Below is a small trained network, with its code and all its weights. Each question gives an input and a target symbol and asks what happens when units are switched off, that is, made to give their printed mean instead of their output.

import numpy as np


def w(rows, s, z=0):
    codes = np.array(rows[::2]) - 128.0
    scale = np.full(codes.shape[1], s)
    scale[-1] = z or s
    return codes * scale


def norm(h):
    return h / np.sqrt((h * h).mean(-1, keepdims=True) + 1e-5)


def f(y):
    return np.maximum(y, 0)


def softmax(a):
    e = np.exp(a - a.max(-1, keepdims=True))
    return e / e.sum(-1, keepdims=True)


def log_softmax(a):
    a = a - a.max(-1, keepdims=True)
    return a - np.log(np.exp(a).sum(-1, keepdims=True))


def net(x, mask):
    ids = ['ΔΘΞΣΩαβεζηλμπτ'.index(c) for c in x.split()]
    T = len(ids)
    res = E[ids] + P[:T]
    q, k, v = (norm(res) @ M[0].T for M in (Q, K, V))
    z = softmax(np.where(np.tri(T) > 0, q @ k.T / 2**0.5, -1e9)) @ v
    res = res + np.where(mask[0], z, O[0][:, -1]) @ O[0][:, :-1]
    y = f(norm(res) @ A[0][:, :-1].T + A[0][:, -1])
    res = res + np.where(mask[1:13], y, B[0][:, -1]) @ B[0][:, :-1]
    return log_softmax(norm(res)[-1] @ U[:, :-1].T + U[:, -1])


Q, K, V, O, A, B = {}, {}, {}, {}, {}, {}
E = w([
[125,100,195,109],'Δ',
[153,121,146,53],'Θ',
[155,92,101,136],'Ξ',
[153,110,140,134],'Σ',
[174,112,150,3],'Ω',
[109,146,130,114],'α',
[133,109,180,160],'β',
[209,125,72,78],'ε',
[113,145,153,145],'ζ',
[109,158,150,138],'η',
[110,148,152,171],'λ',
[113,167,126,141],'μ',
[169,120,122,173],'π',
[129,159,102,144],'τ',
],0.0056)
P = w([
[25,5,60,76],'0',
[183,176,204,53],'1',
[236,190,205,67],'2',
[214,130,148,82],'3',
[205,143,134,99],'4',
[194,182,141,124],'5',
[164,165,149,103],'6',
],0.0016)
Q[0] = w([
[138,249,157,138],'H1',
[24,205,82,147],'H1',
],0.012)
K[0] = w([
[3,4,11,176],'H1',
[54,25,179,36],'H1',
],0.0063)
V[0] = w([
[104,81,214,230],'H1',
[146,155,2,203],'H1',
],0.0052)
O[0] = w([
[126,1,48,219,124],'H1',
[244,110,227,51,4],'H1',
],0.0058,0.0032)
A[0] = w([
[66,238,63,109,117],'N1',
[216,5,146,155,65],'N2',
[111,135,41,200,189],'N3',
[69,3,130,120,93],'N4',
[209,148,229,147,182],'N5',
[128,69,50,30,65],'N6',
[231,176,126,155,181],'N7',
[147,104,110,24,60],'N8',
[147,144,164,26,147],'N9',
[151,138,102,56,91],'N10',
[83,127,160,227,182],'N11',
[232,182,46,105,3],'N12',
],0.0049,0.0035)
B[0] = w([
[114,53,217,122,210],'N1',
[65,75,195,167,165],'N2',
[157,160,164,96,254],'N3',
[207,198,156,136,188],'N4',
[103,100,33,130,218],'N5',
[121,253,80,127,156],'N6',
[78,75,145,98,188],'N7',
[184,124,95,182,164],'N8',
[132,106,45,164,227],'N9',
[148,98,97,164,164],'N10',
[168,165,119,98,232],'N11',
[164,68,214,56,141],'N12',
],0.0066,0.0038)
U = w([
[34,193,88,215,185],'Δ',
[93,139,164,121,21],'Θ',
[144,102,87,135,99],'Ξ',
[168,144,138,94,99],'Σ',
[65,153,188,109,252],'Ω',
[50,100,170,94,163],'α',
[152,137,113,196,74],'β',
[58,181,83,29,84],'ε',
[189,201,98,148,173],'ζ',
[152,163,160,109,85],'η',
[210,82,173,193,208],'λ',
[115,101,79,127,132],'μ',
[106,7,161,164,103],'π',
[215,71,115,27,75],'τ',
],0.012,0.003)

Each question gives the input, a string of symbols that net reads in full, and the target symbol t.
The units are the heads (2 rows each of Q, K, V and O) and the neurons (one row each of A and B). Each row of codes is followed by its name. A weight is (code - 128) times the scale printed after its matrix; where a second scale follows, it is the last column's (O, A, B and U).
mask holds one flag per unit, heads first, then neurons. A switched-off unit (its flag False) gives its mean, the last column of its rows in O or B, instead of its output. The means were averaged over made-up inputs and are rounded, as every weight is.
A unit's drop is (log p(t) with every unit on - log p(t) with that unit switched off) / (log p(t) with every unit on - log p(t) with every unit switched off).
The circuit of an input: a set's keep is (log p(t) with only the set's units on - log p(t) with every unit switched off) / (log p(t) with every unit on - log p(t) with every unit switched off). Starting from the 12 units with the biggest drops (on a tie, the unit counted first), units are removed one at a time, each time the one whose removal leaves the highest keep (on an exact tie, the one counted first), for as long as the keep stays at least 0.8.
units of the circuit, in order: the units of the circuit, biggest drop first
top k neurons: the k neurons with the biggest drops, biggest first
drop of u: that unit's drop, to one decimal
input Σ ζ Δ Δ, target ζ: units of the circuit, in order -> (N4; N1)
input λ Ω τ, target λ: units of the circuit, in order -> (H1; N5)
input ε Δ Δ Ω Δ, target Ω: units of the circuit, in order -> (H1)
input Δ Δ π Ω λ Ω Ξ, target λ: units of the circuit, in order -> (H1; N5)
input Ω Ω ζ ε ε τ, target Ω: units of the circuit, in order -> (N1; H1)
input ζ τ Σ λ, target ζ: top 3 neurons -> (N1; N11; N3)
input Ω Ω η λ Ω ζ Ξ, target ζ: units of the circuit, in order -> (N3; N7)
input λ β λ ζ Ω, target ζ: units of the circuit, in order -> (N6; H1; N4)
input Ω Ω Δ, target Ω: units of the circuit, in order -> (H1; N1; N5)
input Ξ λ λ π, target π: top 2 neurons -> (N2; N7)
input Ω ε Δ ε ζ, target Ω: units of the circuit, in order -> (N1; H1)
input ε Δ Δ τ Δ Ω ζ, target ε: top 2 neurons -> (N5; N9)
input τ Δ β α Δ π Ξ, target π: units of the circuit, in order -> (H1; N2)
input Δ Δ Ω π β, target π: top neuron -> (N2)
input π ζ Δ, target π: top 2 neurons -> (N2; N5)
input Ω Θ Ω, target ε: top 2 neurons -> (N9; N3)
input ζ Ω λ λ Ω λ, target ζ: top 3 neurons -> (N11; N3; N1)
input π Δ α λ Δ, target λ: drop of N5 -> -0.1
input π λ Θ Ω λ, target π: drop of H1 -> 1.0
input ε α Δ Ω λ Ξ, target λ: top 2 neurons -> (N2; N4)
